Below are the code and all the weights of a small trained network. Each question names an input and a class and asks about switching units off, where a switched-off unit gives its printed mean instead of its output.

import numpy as np


def w(rows, s, z=0):
    codes = np.array(rows[::2]) - 128.0
    scale = np.full(codes.shape[1], s)
    scale[-1] = z or s
    return codes * scale


def f(y):
    return y / 2 * (1 + np.tanh(0.7978845608 * (y + 0.044715 * y**3)))


def log_softmax(a):
    a = a - a.max(-1, keepdims=True)
    return a - np.log(np.exp(a).sum(-1, keepdims=True))


def net(x, mask):
    res = np.array(x, float).reshape(1, 3) / 4 @ E
    y = f(res @ A[0][:, :-1].T + A[0][:, -1])
    res = res + np.where(mask, y, B[0][:, -1]) @ B[0][:, :-1]
    return log_softmax(res[-1] @ U[:, :-1].T + U[:, -1])


A, B = {}, {}
E = w([
[81,85,106,128,69,3,145,176],'x0',
[129,163,108,116,160,162,128,202],'x1',
[30,81,57,145,217,43,139,66],'x2',
],0.015)
A[0] = w([
[171,161,212,141,116,194,98,109,254],'n0',
[82,140,94,119,233,86,99,91,115],'n1',
[154,110,139,132,129,39,139,233,114],'n2',
[143,76,196,133,26,77,132,110,159],'n3',
[215,174,167,99,182,233,131,171,163],'n4',
[32,112,48,106,106,90,163,216,217],'n5',
[143,142,205,96,155,148,144,121,75],'n6',
[35,102,87,166,229,121,143,62,115],'n7',
[203,183,147,164,144,177,111,137,43],'n8',
[143,104,6,92,233,90,121,12,149],'n9',
],0.011,0.0036)
B[0] = w([
[204,163,127,115,44,159,106,135,215],'n0',
[80,147,168,165,185,161,154,150,213],'n1',
[108,78,72,100,81,53,107,146,185],'n2',
[80,143,158,67,105,113,192,71,200],'n3',
[244,92,116,106,136,191,113,201,229],'n4',
[117,177,29,170,112,47,116,159,206],'n5',
[133,96,96,125,55,135,72,112,153],'n6',
[71,73,126,169,220,153,157,107,244],'n7',
[150,108,134,111,89,133,25,151,184],'n8',
[79,172,128,201,207,138,145,85,250],'n9',
],0.011,0.022)
U = w([
[191,102,145,79,83,197,122,204,194],'0',
[175,104,142,178,147,198,94,56,137],'1',
[121,98,129,135,219,180,127,176,5],'2',
[46,107,114,189,231,128,181,107,189],'3',
[116,99,251,61,64,119,178,24,75],'4',
[81,102,68,106,86,34,158,150,161],'5',
],0.012,0.0033)

Each question gives the input, the list of numbers given to net, and the class t.
The units are the neurons (one row each of A and B). Each row of codes is followed by its name. A weight is (code - 128) times the scale printed after its matrix; where a second scale follows, it is the last column's (A, B and U).
mask holds one flag per neuron, in row order. A switched-off neuron (its flag False) gives its mean, the last column of its row in B, instead of its output. The means were averaged over made-up inputs and are rounded, as every weight is.
A unit's drop is (log p(t) with every unit on - log p(t) with that unit switched off) / (log p(t) with every unit on - log p(t) with every unit switched off).
The circuit of an input: a set's keep is (log p(t) with only the set's units on - log p(t) with every unit switched off) / (log p(t) with every unit on - log p(t) with every unit switched off). Starting from all 10 units, units are removed one at a time, each time the one whose removal leaves the highest keep (on an exact tie, the one counted first), for as long as the keep stays at least 0.8.
units of the circuit, in order: the units of the circuit, biggest drop first
top k neurons: the k neurons with the biggest drops, biggest first
drop of u: that unit's drop, to one decimal
input [6,-6,-6], class 4: units of the circuit, in order -> n3
input [4,-3,-5], class 4: top 2 neurons -> n5, n3
input [8,5,4], class 5: top 2 neurons -> n5, n2
input [7,4,-8], class 5: top 2 neurons -> n2, n3
input [1,-1,0], class 5: top 2 neurons -> n9, n7
input [5,1,-6], class 5: top 2 neurons -> n2, n4
input [1,-6,-5], class 4: top 2 neurons -> n3, n4
input [4,-7,-1], class 4: top 2 neurons -> n3, n5
input [2,1,-1], class 5: drop of n4 -> 0.1
input [2,-5,-6], class 4: drop of n3 -> 1.1
input [0,-2,0], class 4: drop of n5 -> 0.4
input [4,-6,-7], class 4: drop of n3 -> 0.1
